What each symbol does to the points:
JQ: w>LG, b>MJ, d>PN, p>TC, t>GJ, l>NQ
TD: w>., b>TC, d>GF, p>ZC, t>LG, l>MN
JJ: w>HD, b>., d>NJ, p>QL, t>FZ, l>RT
ZB: w>., b>PZ, d>RL, p>ZT, t>GF, l>ZC
PP: w>PN, b>., d>CM, p>QG, t>SC, l>MJ
NR: w>., b>PN, d>FB, p>GF, t>HL, l>LG
BC: w>DT, b>JM, d>PR, p>GJ, t>JB, l>BB
PZ: w>ZB, b>MT, d>SR, p>MZ, t>JD, l>HH
TG: w>., b>JB, d>ZT, p>DT, t>ZC, l>RQ
DN: w>CT, b>., d>NG, p>CM, t>QL, l>SC
HH: w>ZC, b>CD, d>PZ, p>JB, t>TC, l>SR
MR: w>., b>CT, d>LJ, p>FB, t>NH, l>HL
ZM: w>PR, b>., d>QL, p>SC, t>RT, l>JM
NQ: w>FB, b>CM, d>JQ, p>SG, t>CT, l>PN
HD: w>RQ, b>JJ, d>JB, p>BB, t>SR, l>MZ
RL: w>., b>SR, d>ZC, p>RQ, t>MN, l>ZB
QL: w>BB, b>., d>JM, p>DN, t>JJ, l>ZM
SZ: w>TC, b>., d>QG, p>CD, t>MJ, l>QF
PN: w>NR, b>PP, d>NQ, p>JD, t>DP, l>JQ
LG: w>., b>JQ, d>NR, p>TD, t>LJ, l>FB
QF: w>SG, b>., d>SZ, p>FZ, t>CM, l>QG
JB: w>TG, b>NJ, d>MZ, p>BC, t>HH, l>HD
MT: w>PZ, b>., d>FZ, p>RT, t>QG, l>CD
MZ: w>ZT, b>RT, d>HD, p>PR, t>PZ, l>JB
NG: w>GJ, b>., d>SC, p>MJ, t>JM, l>DN
QG: w>JD, b>., d>QF, p>MT, t>PP, l>SZ
FZ: w>SR, b>., d>CD, p>JJ, t>QF, l>MT
SR: w>RL, b>FZ, d>HH, p>HD, t>SG, l>PZ
NJ: w>JB, b>., d>RT, p>JM, t>CD, l>JJ
ZC: w>., b>HH, d>ZB, p>TG, t>TD, l>RL
SC: w>DP, b>., d>DN, p>PP, t>ZM, l>NG
HL: w>., b>DP, d>MR, p>NR, t>PG, l>LJ
MN: w>., b>SG, d>TD, p>RL, t>FB, l>GF
MJ: w>JQ, b>., d>PP, p>SZ, t>NG, l>CM
DT: w>., b>BC, d>PG, p>LJ, t>TG, l>NH
JM: w>BC, b>., d>ZM, p>NG, t>NJ, l>QL
BB: w>NH, b>QL, d>BC, p>CT, t>HD, l>PR
RQ: w>., b>HD, d>TG, p>NH, t>RL, l>ZT
PG: w>., b>PR, d>NH, p>HL, t>ZT, l>DT
RT: w>MZ, b>., d>JJ, p>ZM, t>MT, l>NJ
PR: w>PG, b>ZM, d>BB, p>DP, t>MZ, l>BC
ZT: w>., b>MZ, d>RQ, p>PG, t>ZB, l>TG
TC: w>TD, b>SZ, d>JD, p>HH, t>JQ, l>SG
DP: w>HL, b>SC, d>CT, p>PN, t>PR, l>GJ
GF: w>., b>JD, d>MN, p>ZB, t>NR, l>TD
CM: w>NQ, b>., d>MJ, p>QF, t>DN, l>PP
NH: w>., b>BB, d>DT, p>MR, t>RQ, l>PG
SG: w>MN, b>QF, d>TC, p>SR, t>NQ, l>JD
CD: w>HH, b>., d>MT, p>NJ, t>SZ, l>FZ
JD: w>GF, b>QG, d>SG, p>PZ, t>PN, l>TC
LJ: w>., b>GJ, d>HL, p>LG, t>DT, l>MR
FB: w>., b>NQ, d>LG, p>MN, t>MR, l>NR
CT: w>MR, b>DN, d>GJ, p>NQ, t>BB, l>DP
GJ: w>LJ, b>NG, d>DP, p>JQ, t>BC, l>CT

The rows follow the links: the fewer symbols apart two points are, the more alike their rows tend to be.

Each row is also shifted at random along 6 hidden directions that mean nothing.

Each row, then its point:
 -66   -39    60    -3    11    26    42    47    45   -56   -63    27    61   101    33     2   -26   -41   -10   -28    33   -55    -5   -28    20    -4   -81   -33    32    21   -43   -38    -2    -6   -50     7    65    59    75   -13    32   -15   -51    17     6   -65    26   -66    15   -15    19   -78
point: PG
-137   -23    15    -8   -16    66    -3    73    33   -40   -38   -10     8    46     9    -5    30   -60    65    -6    19   -61    27   -20    26   -44   -23    -1    16   -83   -23    -5    19    -5   -50     6     9   -19    32   -62    35    34    -2   -14    -8   -21    20    -2   -39   -26   -53   -12
point: SG
 -20   -55    14    44   -11    39     2     1   -17   -47    38   -20    20    30    88   -19     4  -112    50    -9    38   134    38    44    27    -4    31   -46    -9     5   -50    -7   -73   -50    24     1    -4    10    10   -18    27    -9   -62    17    -8   159   -17    16   -33   -62    40    56
point: PZ
   7     9   -26    14   -48   -40     7   -13    26    56   -44     6    59   -46    17    39    20    22   -27    25   -11    -8   -53   -34    -4    44   -28    16   -52   -20   -64   -18   -56     5   -40    13    18   -20   -35   -16   -37     7   -11    39   -25     6    13   -56    18   -21     2   -29
point: NJ
 -47    13    22   -22   -36    -4    -1   -34   -64     9     6    65    33    43   -30   -22    42   -10    87    12    33    76    30    15    44   -75    62   -16    32     2     3   -43   -13   -46     4   -22   -31   -39     6     7    46   -13    31    24   -47    44   -72    84   -42   -39   -17   -32
point: CT
  52    58   -12    40     0    48    22     4   -50    50     6    21    -6    12   -45   -25    18    56    -1    22    -4   -28   -25   -23    30     6   -21     6    22   -16    20     0   -33     7   -49    42   -12   -29    -8    -5   -11     4    -8    65   -19   -43     5   -50    29    -2    43   -50
point: BC
  13     1    24    48    -9   -21   -25    20   -26    47   -19   -41   -14   -32   -10   -40   -20   -30     7   -16   -49    -6   -20   -27   -32    46    15    48   -28   -14    52    24   -54    19    -7    -1   -17    -1    11   -16     7    -3     6    30    38   -27     1    -2     1   -20   -51    16
point: JQ
 -36    62    31     8    22    64    -4     7   -25   -16   -20    -1   -22    72   -39   -40   -17   -53   -10   -37    -1     0    46    47    -1   -57   -63    58    40    21    -9    11    48   -24   -69   -11    -6    15    48   -31    12     5   -28   -33    21   -48    14    25   -41    24     3    14
point: TD
  -8    -8    54     1   -27     9    13    -9    18    -5     4   -26     3    20    15     7     5    61     2   -19    -4   -14     3    13   -39    -1    39   -25    -2     1     1   -21    -4   -30    41   -27     0    11    30    51    22   -14   -55     9    49   -20    13     5    21   -15   -14   -43
point: NR
 -70    35    13   -39   -11   -48   -20   -28   -14    59   -10    91    49     1   -66   -21    70     6    55    17    17   -14   -26    41     2   -80    28     6    12    -4   -10   -21    56   -78   -49   -60   -18   -51    -5   -27   -52   -27    54   -17   -18   -47   -21   101   -36    45   -54    -4
point: CM
 -33   -41    29   -14   -63   -12    -6    -9    32   -87    14   -59     9     3    28    68   -21   -17     2    20   -12   -13    35    16   -64    26    26    10    -1    45   -21     1    -1    -4    16    -2   -25    68    54    31    36   -33     5   -17     5    14    36   -27    -3    -9    47    -1
point: ZB
 -34    13   -29    28    16    29   -21   -12   -25    18    59   -33   -47   -35   -15   -47    37    38   -31    22   -36    33    21    59    13   -22    -6    53    14   -24     5    61    56    16    34    -5   -27   -55   -34    -5   -54    31   -26   -25   -18    17   -18    40   -14    33    14    63
point: SZ
  38    39     1   -10    16    70    24   -29   -47   -23    21   -13   -43    23   -50   -16   -31    57   -31   -12   -21    16    21    15    -2    -4   -34    21    29     5    18   -12    22    36    -5    36    -5    14    12    42    42    27   -20    -7   -26   -48    10   -18    26     6    61   -35
point: DT
  47    -7   -28   -30   -36    74    -1     6     3   -65    24   -13   -42    29    67    34   -22    67     8   -34    34    17     9     9    -6   -36    13   -56   -10   -46   -52   -51   -16    36    25    17     9   -40    -9    43    68    64   -60    -7   -36    63    -1   -53   -14   -33    47   -41
point: RL
 -33    52    43   -19   -57    16     7     7     0    -8   -63    20    79    70    -4    13    -7   -33     6   -17    21    -5   -32    22   -26     0   -45    30     1    31   -77   -83   -44   -47  -102   -16    -1    24    41   -10    47     9   -45     9   -39   -40    36   -21   -26   -26    26   -67
point: TG
  65    40    -7   -37   -14     5    27   -24   -27    -1   -14    31   -49    45   -12    44   -16   106   -22    -5    24   -36   -10   -18    -1   -28    14   -33    23   -24     1   -77     2    -2   -33    10    -1   -23    12    37    45    -2    -1     8     4   -25    -4   -17    15    -8    47   -71
point: NH
  80    17    52    12    12  -103    12    15    14    41   -15    39    54    -9   -29    10    -1   -31    27     2    18   -67   -28   -45     1     3    38   -15   -18    56    81    26    -4   -71   -41   -29     5    42     4   -43   -17   -84    44    72    48   -48   -12    21     5    13     6   -12
point: DP
  10     8    69     1    67   -67    13    10   -19   -10   -43    32    31    82     8   -23   -27  -146    -7   -38    -3    18    10    12     8   -29   -27     0    13   111    27    -4    39   -59   -43   -30    22    73    52   -19    38   -82    10    -3    70   -16   -32    72   -42   -22   -15    44
point: HL
   7    -7   -63   -31   -85   -83   -26   -79    29    -7    43   -14   -31  -112    -6    96    30    76     9    85   -39    -1    25    -1   -70    17   105    33   -57    26    20    19    -1    -3    59    16   -54   -19   -17    27   -38   -33   120   -45   -41    45    -2    43    -6    20    12    42
point: FZ
  -2     1   -22   -17     3  -110    16   -34    28    54   -66    53    10   -26    17    35    31   -47   -29    48   -24   -27   -39   -67    15    25    16    -3   -40    33   -10   -11    -1    -9   -27    14   -11   -14    -9   -44   -23   -63    70     2     5     7   -35     7     0   -30   -39    25
point: QL
   1   -12   -12    -3     7   -34    10    31    69     1    -6    33    56   -21    16    15    21   -30    12    12    48   -21   -27    13    19    -7   -18    10   -19    24   -46    29    40   -33   -34   -38    45     6   -25   -37   -70   -24   -10     9    -3    12    16   -15   -16    42    12    21
point: MT

From each start, follow one symbol. Which point do you reach?
Answers are names.
---
 -92   -41   -40    -7     7    -8   -17    25    40     2   -21    -9   -16   -13    33     3    47    24    14    30     4   -58   -10   -22    22   -20   -20    -2    -7   -55   -35    24    16    32     8    -1    14   -55    -1   -24   -18    16     2   -22   -12     8   -20   -14     2    -4   -36     2
d	SZ
---
 -73   -40    48    31    46    13    51    19    10   -46   -13    16    45    17    -2   -38    -2  -110     2    30    16    14    15   -52    52    24   -21   -23    42    39    37    22   -31    -9   -24    19    23    58    54   -37    10   -61    10    16    12    -6    -1   -14    35   -22     9    13
p	DP
---
  18   -23   -54   -45   -45   -17     0   -25    32    12    27     8     6   -82    -1    57    19   125   -10    39    14   -41   -27   -38   -13    36    19   -21   -23   -47    -6   -25   -22    39    33    15    14   -35   -59    16   -35    38    38    -2   -60    -6    16   -49    61    38   -15   -46
t	FZ
---
  43    -8   -10    27    48    62   -31   -15   -47    -9    39   -62   -58    11    -4   -41   -50    16   -41   -56   -53    52    23    44   -20    10   -19    22    -5   -18    30     9    -2    48    67     6   -19    -5     3    72    44    50   -60   -10    27    -3    -7     3    11    -4    -6    15
p	TD
---
 109   -11   -19   -12    14   -75     2    -8     6    15   -39   -16   -54    14    82    61   -46   -59   -40   -51   -44   -25    -5   -67   -38    29    34   -36   -47    34    16   -40   -30    46    60     7     3    30    25    31    83   -32    15     5    61    21   -21    -4   -14   -77   -37    30
t	NH
---
  82     9   -66    29    88    -4    -7   -42   -44    50    20    -9   -70   -60   -28   -51   -22     7   -89     5   -60    42    -7   -20    33    45   -21    23     1    18    45    55    23    56    41    26    -2   -25   -51    -8   -69    -3    27   -18     9     8   -25     8    42    37    20    85
t	NJ
---
 -60   -10     5   -25    18    18   -18    16   -28    30    -5    26    -8    17   -28   -27    30    -6    62   -14    23    -2    20     0     9   -37    12   -18    35   -53    49   -24    15     3     4    -9     7   -27    -8   -24     9    16    12    -6     1    -3   -14    34   -17    -4   -72    -6
w	FB
---
 -69   -31    24   -60   -13     9    -9    -4    18   -70   -43   -23    12    20     9    24   -26   -72   -11   -12     4    33    19     6   -28    14   -26    -6    29    30   -32   -48   -29    26   -18    32     2    54    47    -6    66    25    36   -58   -17     5    25     8     0   -16   -29     7
d	TG
---
  -1    -5    -9    36    -5  -107   -37   -33     5    51     1   -19    27   -63    -9     5    20   -46   -34    36   -95    -7     0   -27   -24    57    22    78   -56    64    30    57   -22    40    39     8   -36    36     3    23   -12   -39    63    13    26   -12   -41    11     2    -7   -28    65
l	DN
---
 113    26   -42    23    -7    30    -8    16   -14    -3    52   -58   -62   -55     8     4   -44   -25   -10   -19   -18    20    10    -4   -13    36     1    36   -34   -27    40    48   -37    35     2    24   -24    -7   -49   -13   -11    19     4    21     4    64    15   -22    -5     4    40    48
l	SR
---
  15   -20   -27    53   -11   -55   -20   -12     8    76   -20   -21     9   -22    32   -10    32    31   -22     7   -43    -7   -34   -10   -10    31    -9    17   -51   -13   -17    12   -44    32    46    -6    -6   -58   -22    -2   -16    24   -42    37    17     4   -26   -33    13   -13   -40    19
w	JQ
---
   4   -18    10   -20   -24    -1    -9     8    15   -42   -17   -35   -67    21    43    48   -20     1   -18   -12   -47   -73    15   -31   -44    -7    23     2    -5   -23    -7    -3    20    13     8     8    -8     3    41    17    41    12    24   -47    39   -10    10   -11   -15   -24   -21    -1
t	FB
---
   1     2     7   -11   -42    27   -12   -26   -11   -14    -4   -19   -21    41    38    26     1    63     0   -31    -1    20    16     8   -25   -35    32   -49     1   -54   -27   -71   -36    16    42   -12    -7   -27    18    50    79    42   -49    -2     7    18   -26     4   -20   -46   -38   -60
p	MN
---
 -39   -62   -20   -13    40    14     8   -21     6   -30    39     3    38   -36     0   -39     4    -8   -24    22     8    76    11    44    18    26   -20   -17    40     4   -19    17    16     3    50     6     8     2   -40     6   -46    24    14   -44   -57    40     1    40    48    60    14    40
l	NJ
---
  70   -44    29    31    92    18    28    54    -7    25    49    -9   -32   -27   -17   -51   -33    21    12   -50    35   -10    -6    10    30    18     2   -49    23   -35    93    45    30     3    43   -30    12    -4   -43   -16   -34    18   -15    23    65   -19    -5    18    25    47   -47    14
b	PP
---
 -73   -23   -45    12     8     0   -41    12     7   -35    23   -44    25   -51   -12   -30    15   -45     6    24   -37    29    29    32    -4    18   -31    68   -16    24   -29    69    11    51    18    12   -37    10   -12   -15   -19    28    21   -22   -34    10     8     2     4    18    16    89
t	SZ
